Below is a small trained network, with its code and all its weights. Each question gives an input and a class and asks what happens when units are switched off, that is, made to give their printed mean instead of their output.

import numpy as np


def w(rows, s, z=0):
    codes = np.array(rows[::2]) - 128.0
    scale = np.full(codes.shape[1], s)
    scale[-1] = z or s
    return codes * scale


def f(y):
    return np.maximum(y, 0)


def log_softmax(a):
    a = a - a.max(-1, keepdims=True)
    return a - np.log(np.exp(a).sum(-1, keepdims=True))


def net(x, mask):
    res = np.array(x, float).reshape(1, 5) / 4 @ E
    y = f(res @ A[0][:, :-1].T + A[0][:, -1])
    res = res + np.where(mask, y, B[0][:, -1]) @ B[0][:, :-1]
    return log_softmax(res[-1] @ U[:, :-1].T + U[:, -1])


A, B = {}, {}
E = w([
[55,215,46,189,53,172,99,229,91,2,129],'x0',
[217,70,59,102,206,68,41,247,95,116,51],'x1',
[153,116,229,213,65,88,77,188,24,205,183],'x2',
[111,146,109,146,177,103,148,135,114,138,146],'x3',
[153,149,121,118,122,132,119,128,144,130,143],'x4',
],0.0072)
A[0] = w([
[62,153,177,143,89,189,186,64,150,141,203,144],'neuron 1',
[160,51,180,51,178,72,133,68,170,220,110,60],'neuron 2',
[162,66,99,100,180,77,33,178,98,106,59,177],'neuron 3',
[144,149,224,216,94,100,31,198,44,200,185,5],'neuron 4',
[240,54,171,60,194,70,172,68,144,245,122,87],'neuron 5',
[161,108,241,253,75,79,54,183,42,186,177,42],'neuron 6',
[42,145,159,144,54,160,212,42,124,133,213,138],'neuron 7',
[198,87,70,67,189,65,15,214,85,135,37,153],'neuron 8',
[110,95,94,61,149,147,181,141,190,76,70,33],'neuron 9',
[98,130,38,16,216,195,190,90,234,24,43,57],'neuron 10',
[77,177,51,182,89,171,89,190,89,61,109,115],'neuron 11',
[107,184,49,173,70,136,112,199,82,22,134,110],'neuron 12',
[222,94,81,116,167,63,60,199,97,86,61,154],'neuron 13',
],0.0054,0.0014)
B[0] = w([
[191,158,150,86,136,175,230,182,66,87,132,219],'neuron 1',
[56,77,139,162,98,82,88,157,226,49,182,213],'neuron 2',
[167,162,137,57,117,159,209,161,90,104,149,205],'neuron 3',
[156,138,85,190,167,116,64,63,92,204,78,220],'neuron 4',
[39,36,161,150,38,43,77,158,162,73,198,232],'neuron 5',
[141,175,48,154,202,173,25,34,125,216,60,233],'neuron 6',
[202,167,177,67,156,183,255,148,70,122,136,231],'neuron 7',
[227,199,157,59,112,192,244,147,46,113,169,231],'neuron 8',
[118,178,58,152,165,130,94,70,126,150,112,183],'neuron 9',
[175,172,39,218,182,122,32,32,130,209,36,254],'neuron 10',
[71,38,155,177,55,54,98,192,207,60,179,205],'neuron 11',
[28,85,155,192,58,38,112,146,219,68,185,211],'neuron 12',
[185,154,173,68,97,159,205,154,42,112,172,214],'neuron 13',
],0.0059,0.0096)
U = w([
[175,172,148,66,110,207,254,147,66,117,154,254],'0',
[76,63,134,137,64,55,81,146,185,87,190,57],'1',
[151,176,63,149,173,162,27,75,116,201,9,78],'2',
],0.0087,0.00077)

Each question gives the input, the list of numbers given to net, and the class t.
The units are the neurons (one row each of A and B). Each row of codes is followed by its name. A weight is (code - 128) times the scale printed after its matrix; where a second scale follows, it is the last column's (A, B and U).
mask holds one flag per neuron, in row order. A switched-off neuron (its flag False) gives its mean, the last column of its row in B, instead of its output. The means were averaged over made-up inputs and are rounded, as every weight is.
A unit's drop is (log p(t) with every unit on - log p(t) with that unit switched off) / (log p(t) with every unit on - log p(t) with every unit switched off).
The circuit of an input: a set's keep is (log p(t) with only the set's units on - log p(t) with every unit switched off) / (log p(t) with every unit on - log p(t) with every unit switched off). Starting from the 12 units with the biggest drops (on a tie, the unit counted first), units are removed one at a time, each time the one whose removal leaves the highest keep (on an exact tie, the one counted first), for as long as the keep stays at least 0.8.
circuit, biggest first: the units of the circuit, biggest drop first
k most important neurons: the k neurons with the biggest drops, biggest first
drop of u: that unit's drop, to one decimal
input [-6,4,-5,7,4], class 1: circuit, biggest first => neuron 5
input [5,1,-4,6,-8], class 1: 2 most important neurons => neuron 11; neuron 12
input [-2,1,1,-5,0], class 1: 3 most important neurons => neuron 7; neuron 10; neuron 1
input [-8,-7,6,4,5], class 1: 3 most important neurons => neuron 5; neuron 2; neuron 8
input [-7,8,0,-2,7], class 0: 2 most important neurons => neuron 8; neuron 13
input [-1,5,-5,-4,-5], class 0: 3 most important neurons => neuron 8; neuron 6; neuron 13
input [-2,7,7,-1,-6], class 0: 4 most important neurons => neuron 8; neuron 13; neuron 10; neuron 3
input [6,8,-6,-7,8], class 0: 3 most important neurons => neuron 8; neuron 13; neuron 3
input [5,4,0,2,7], class 1: 4 most important neurons => neuron 12; neuron 11; neuron 7; neuron 1
input [0,-5,7,-3,1], class 2: 2 most important neurons => neuron 6; neuron 4
input [-5,-3,0,0,-5], class 1: 3 most important neurons => neuron 5; neuron 8; neuron 2
input [-3,4,3,7,-4], class 0: 2 most important neurons => neuron 10; neuron 8
input [-1,4,-4,3,-6], class 0: 3 most important neurons => neuron 6; neuron 8; neuron 4
input [-3,2,6,-8,4], class 2: circuit, biggest first => neuron 6
input [-7,0,8,5,-5], class 2: drop of neuron 4 => 2.6
input [4,-3,-8,1,5], class 2: drop of neuron 10 => 0.8
input [-6,-2,3,3,-6], class 1: drop of neuron 5 => 0.1
